Below is a small trained network, with its code and all its weights. Each question gives an input and a class and asks what happens when units are switched off, that is, made to give their printed mean instead of their output.

import numpy as np


def w(rows, s, z=0):
    codes = np.array(rows[::2]) - 128.0
    scale = np.full(codes.shape[1], s)
    scale[-1] = z or s
    return codes * scale


def f(y):
    return np.maximum(y, 0)


def log_softmax(a):
    a = a - a.max(-1, keepdims=True)
    return a - np.log(np.exp(a).sum(-1, keepdims=True))


def net(x, mask):
    res = np.array(x, float).reshape(1, 6) / 4 @ E
    y = f(res @ A[0][:, :-1].T + A[0][:, -1])
    res = res + np.where(mask, y, B[0][:, -1]) @ B[0][:, :-1]
    return log_softmax(res[-1] @ U[:, :-1].T + U[:, -1])


A, B = {}, {}
E = w([
[194,137,104,36,72],'x0',
[150,2,35,171,102],'x1',
[117,137,107,118,138],'x2',
[66,186,76,146,9],'x3',
[136,121,143,135,121],'x4',
[26,23,169,53,116],'x5',
],0.0087)
A[0] = w([
[90,102,142,108,130,147],'neuron 1',
[128,154,135,103,125,8],'neuron 2',
[111,108,126,132,145,156],'neuron 3',
[153,66,47,159,116,67],'neuron 4',
[93,102,122,193,155,63],'neuron 5',
[75,163,76,161,68,65],'neuron 6',
[140,92,96,151,106,64],'neuron 7',
[32,58,159,85,129,128],'neuron 8',
[122,78,75,139,137,96],'neuron 9',
[143,138,104,77,103,16],'neuron 10',
[195,132,125,128,195,143],'neuron 11',
[146,85,114,133,158,21],'neuron 12',
[199,177,89,184,125,73],'neuron 13',
[116,184,192,80,140,22],'neuron 14',
[110,92,168,132,112,211],'neuron 15',
[101,148,122,138,8,84],'neuron 16',
[191,148,89,152,149,123],'neuron 17',
[132,126,136,135,204,150],'neuron 18',
[98,151,137,138,121,130],'neuron 19',
[146,169,114,215,155,127],'neuron 20',
[154,93,119,94,184,61],'neuron 21',
[142,114,114,108,166,77],'neuron 22',
[125,110,79,106,115,11],'neuron 23',
[71,158,175,170,167,93],'neuron 24',
[104,100,109,185,150,62],'neuron 25',
[111,115,132,165,148,80],'neuron 26',
[137,105,119,135,114,116],'neuron 27',
[155,75,106,152,93,52],'neuron 28',
[169,72,154,134,142,33],'neuron 29',
[154,149,123,166,134,111],'neuron 30',
[106,92,120,139,110,45],'neuron 31',
[75,135,121,195,115,25],'neuron 32',
[141,120,132,98,116,80],'neuron 33',
[111,180,140,107,138,97],'neuron 34',
[96,129,121,175,122,126],'neuron 35',
[135,145,125,178,140,156],'neuron 36',
[123,167,160,79,118,77],'neuron 37',
[130,81,159,101,179,76],'neuron 38',
[118,127,103,135,155,132],'neuron 39',
[223,121,107,26,63,7],'neuron 40',
[101,121,126,106,132,83],'neuron 41',
[167,109,144,95,183,70],'neuron 42',
],0.016,0.0016)
B[0] = w([
[105,144,75,92,114,176],'neuron 1',
[139,130,164,122,139,152],'neuron 2',
[132,141,110,132,137,156],'neuron 3',
[152,179,251,81,139,231],'neuron 4',
[210,111,100,145,173,192],'neuron 5',
[80,77,146,240,68,230],'neuron 6',
[139,164,196,111,136,181],'neuron 7',
[63,167,17,22,127,246],'neuron 8',
[137,155,195,104,139,196],'neuron 9',
[168,95,93,151,154,167],'neuron 10',
[66,83,108,196,66,203],'neuron 11',
[132,139,149,146,113,170],'neuron 12',
[61,135,85,31,115,236],'neuron 13',
[155,177,240,82,134,207],'neuron 14',
[110,128,91,91,129,174],'neuron 15',
[60,86,130,243,60,239],'neuron 16',
[87,164,83,78,130,201],'neuron 17',
[134,89,148,199,85,186],'neuron 18',
[129,111,154,145,124,163],'neuron 19',
[98,143,59,71,145,226],'neuron 20',
[102,120,139,192,91,181],'neuron 21',
[111,124,138,162,102,157],'neuron 22',
[137,126,152,119,127,166],'neuron 23',
[237,131,156,133,186,201],'neuron 24',
[199,124,130,136,171,187],'neuron 25',
[174,110,111,143,155,163],'neuron 26',
[122,145,161,106,132,155],'neuron 27',
[134,176,210,98,138,191],'neuron 28',
[117,109,150,147,114,175],'neuron 29',
[97,138,102,93,132,178],'neuron 30',
[121,151,139,108,139,170],'neuron 31',
[172,88,93,178,138,191],'neuron 32',
[139,139,93,136,147,149],'neuron 33',
[137,140,207,107,127,182],'neuron 34',
[162,85,115,153,131,174],'neuron 35',
[135,133,87,80,129,180],'neuron 36',
[140,160,188,96,144,183],'neuron 37',
[95,96,106,188,85,189],'neuron 38',
[144,123,128,120,126,149],'neuron 39',
[251,84,27,146,230,227],'neuron 40',
[110,136,110,101,128,152],'neuron 41',
[91,108,134,216,84,183],'neuron 42',
],0.019,0.013)
U = w([
[51,146,69,33,97,126],'0',
[86,84,158,205,52,112],'1',
[163,167,254,81,130,35],'2',
[242,85,90,140,189,254],'3',
],0.0098,0.00083)

Each question gives the input, the list of numbers given to net, and the class t.
The units are the neurons (one row each of A and B). Each row of codes is followed by its name. A weight is (code - 128) times the scale printed after its matrix; where a second scale follows, it is the last column's (A, B and U).
mask holds one flag per neuron, in row order. A switched-off neuron (its flag False) gives its mean, the last column of its row in B, instead of its output. The means were averaged over made-up inputs and are rounded, as every weight is.
A unit's drop is (log p(t) with every unit on - log p(t) with that unit switched off) / (log p(t) with every unit on - log p(t) with every unit switched off).
The circuit of an input: a set's keep is (log p(t) with only the set's units on - log p(t) with every unit switched off) / (log p(t) with every unit on - log p(t) with every unit switched off). Starting from the 12 units with the biggest drops (on a tie, the unit counted first), units are removed one at a time, each time the one whose removal leaves the highest keep (on an exact tie, the one counted first), for as long as the keep stays at least 0.8.
circuit, biggest first: the units of the circuit, biggest drop first
unit that matters most: the unit with the biggest drop
top k neurons: the k neurons with the biggest drops, biggest first
drop when u is switched off: that unit's drop, to one decimal
input [-4,8,7,6,5,-5], class 2: unit that matters most : neuron 4
input [3,-3,4,8,2,6], class 1: top 2 neurons : (neuron 16; neuron 6)
input [-6,3,-2,-3,1,-6], class 0: top 2 neurons : (neuron 13; neuron 40)
input [8,8,-7,-6,-2,4], class 2: top 4 neurons : (neuron 4; neuron 28; neuron 9; neuron 7)
input [-4,-8,-3,-6,-3,8], class 0: top 2 neurons : (neuron 8; neuron 4)
input [5,6,5,-7,7,-7], class 0: top 2 neurons : (neuron 13; neuron 17)
input [2,-8,-2,3,-4,-8], class 0: top 2 neurons : (neuron 13; neuron 20)
input [-6,0,-1,6,6,-7], class 0: top 3 neurons : (neuron 13; neuron 20; neuron 40)
input [5,-4,-4,-1,2,4], class 3: top 2 neurons : (neuron 40; neuron 13)
input [6,5,0,-8,-4,-8], class 0: top 2 neurons : (neuron 13; neuron 17)
input [-2,-6,-7,5,-2,5], class 2: top 3 neurons : (neuron 14; neuron 24; neuron 13)
input [6,4,-7,5,8,4], class 3: top 2 neurons : (neuron 40; neuron 11)
input [-8,5,-7,-5,-3,-8], class 0: drop when neuron 11 is switched off : 0.3
input [-8,8,0,-3,-7,-1], class 2: drop when neuron 9 is switched off : 0.6
input [7,-3,-3,-3,8,0], class 3: circuit, biggest first : (neuron 40)
input [5,-7,-4,8,0,-5], class 1: drop when neuron 16 is switched off : 4.0
